Below is a small trained network, with its code and all its weights. Each question gives an input and a target symbol and asks what happens when units are switched off, that is, made to give their printed mean instead of their output.

import numpy as np


def w(rows, s, z=0):
    codes = np.array(rows[::2]) - 128.0
    scale = np.full(codes.shape[1], s)
    scale[-1] = z or s
    return codes * scale


def norm(h):
    return h / np.sqrt((h * h).mean(-1, keepdims=True) + 1e-5)


def f(y):
    return y / 2 * (1 + np.tanh(0.7978845608 * (y + 0.044715 * y**3)))


def softmax(a):
    e = np.exp(a - a.max(-1, keepdims=True))
    return e / e.sum(-1, keepdims=True)


def log_softmax(a):
    a = a - a.max(-1, keepdims=True)
    return a - np.log(np.exp(a).sum(-1, keepdims=True))


def net(x, mask):
    ids = ['γδεηθξπτω'.index(c) for c in x.split()]
    T = len(ids)
    res = E[ids] + P[:T]
    r = norm(res)
    for j in range(2):
        rows = slice(3 * j, 3 * j + 3)
        q, k, v = (r @ M[0][rows].T for M in (Q, K, V))
        z = softmax(np.where(np.tri(T) > 0, q @ k.T / 3**0.5, -1e9)) @ v
        o = O[0][rows]
        res = res + np.where(mask[j], z, o[:, -1]) @ o[:, :-1]
    y = f(norm(res) @ A[0][:, :-1].T + A[0][:, -1])
    res = res + np.where(mask[2:6], y, B[0][:, -1]) @ B[0][:, :-1]
    return log_softmax(norm(res)[-1] @ U[:, :-1].T + U[:, -1])


Q, K, V, O, A, B = {}, {}, {}, {}, {}, {}
E = w([
[137,141,187],'γ',
[138,130,183],'δ',
[127,231,143],'ε',
[93,7,132],'η',
[192,149,105],'θ',
[63,156,167],'ξ',
[136,222,120],'π',
[83,197,153],'τ',
[133,158,103],'ω',
],0.015)
P = w([
[119,83,181],'0',
[110,144,221],'1',
[88,204,135],'2',
[129,127,222],'3',
[104,197,135],'4',
[143,114,228],'5',
[185,2,54],'6',
],0.0066)
Q[0] = w([
[83,198,180],'head 1',
[118,129,10],'head 1',
[197,139,157],'head 1',
[128,144,175],'head 2',
[94,75,104],'head 2',
[135,236,135],'head 2',
],0.012)
K[0] = w([
[251,109,100],'head 1',
[30,25,212],'head 1',
[176,125,76],'head 1',
[123,101,70],'head 2',
[121,247,204],'head 2',
[162,79,1],'head 2',
],0.0076)
V[0] = w([
[201,73,173],'head 1',
[4,128,187],'head 1',
[173,148,93],'head 1',
[109,28,162],'head 2',
[113,144,140],'head 2',
[98,77,71],'head 2',
],0.013)
O[0] = w([
[253,222,197,92],'head 1',
[9,149,184,200],'head 1',
[149,89,96,120],'head 1',
[139,23,104,58],'head 2',
[176,181,63,164],'head 2',
[56,132,182,2],'head 2',
],0.0075,0.0059)
A[0] = w([
[66,142,11,153],'neuron 1',
[167,156,85,153],'neuron 2',
[77,107,152,195],'neuron 3',
[127,155,159,1],'neuron 4',
],0.011,0.0045)
B[0] = w([
[150,58,94,252],'neuron 1',
[97,2,71,195],'neuron 2',
[209,89,139,248],'neuron 3',
[117,181,135,102],'neuron 4',
],0.0098,0.0034)
U = w([
[139,141,198,143],'γ',
[147,117,194,196],'δ',
[76,141,113,21],'ε',
[83,31,209,253],'η',
[254,131,100,19],'θ',
[20,96,159,82],'ξ',
[76,151,55,224],'π',
[13,122,140,118],'τ',
[61,82,16,53],'ω',
],0.0091,0.0023)

Each question gives the input, a string of symbols that net reads in full, and the target symbol t.
The units are the heads (3 rows each of Q, K, V and O) and the neurons (one row each of A and B). Each row of codes is followed by its name. A weight is (code - 128) times the scale printed after its matrix; where a second scale follows, it is the last column's (O, A, B and U).
mask holds one flag per unit, heads first, then neurons. A switched-off unit (its flag False) gives its mean, the last column of its rows in O or B, instead of its output. The means were averaged over made-up inputs and are rounded, as every weight is.
A unit's drop is (log p(t) with every unit on - log p(t) with that unit switched off) / (log p(t) with every unit on - log p(t) with every unit switched off).
The circuit of an input: a set's keep is (log p(t) with only the set's units on - log p(t) with every unit switched off) / (log p(t) with every unit on - log p(t) with every unit switched off). Starting from all 6 units, units are removed one at a time, each time the one whose removal leaves the highest keep (on an exact tie, the one counted first), for as long as the keep stays at least 0.8.
circuit, biggest first: the units of the circuit, biggest drop first
unit that matters most: the unit with the biggest drop
k most important neurons: the k neurons with the biggest drops, biggest first
heads that matter: for each layer, one digit per head in row order, 1 if its drop is at least 0.15 and else 0, layers parted by /
drop of u: that unit's drop, to one decimal
input π ω π π δ ω, target ω: 2 most important neurons : [neuron 2; neuron 3]
input θ δ δ δ π, target θ: unit that matters most : head 1
input ω τ δ ε η τ, target η: 2 most important neurons : [neuron 3; neuron 2]
input ω θ τ η π, target ω: heads that matter : 01
input η ε γ ξ γ π, target η: heads that matter : 01
input τ θ ξ δ, target θ: heads that matter : 10
input π δ γ, target π: circuit, biggest first : [head 2; head 1]
input ω γ π π π π γ, target ω: heads that matter : 01
input γ τ τ θ ω ξ, target θ: heads that matter : 10
input π γ ω η π ω, target η: heads that matter : 01
input γ θ τ τ π ε, target θ: drop of head 1 : 1.4
input γ π η ω, target η: drop of head 1 : 0.0
input π τ π η θ γ, target θ: drop of head 1 : 1.1
input ξ π γ η ξ τ, target η: unit that matters most : head 2
input π π θ τ θ ε, target θ: drop of head 1 : 1.6
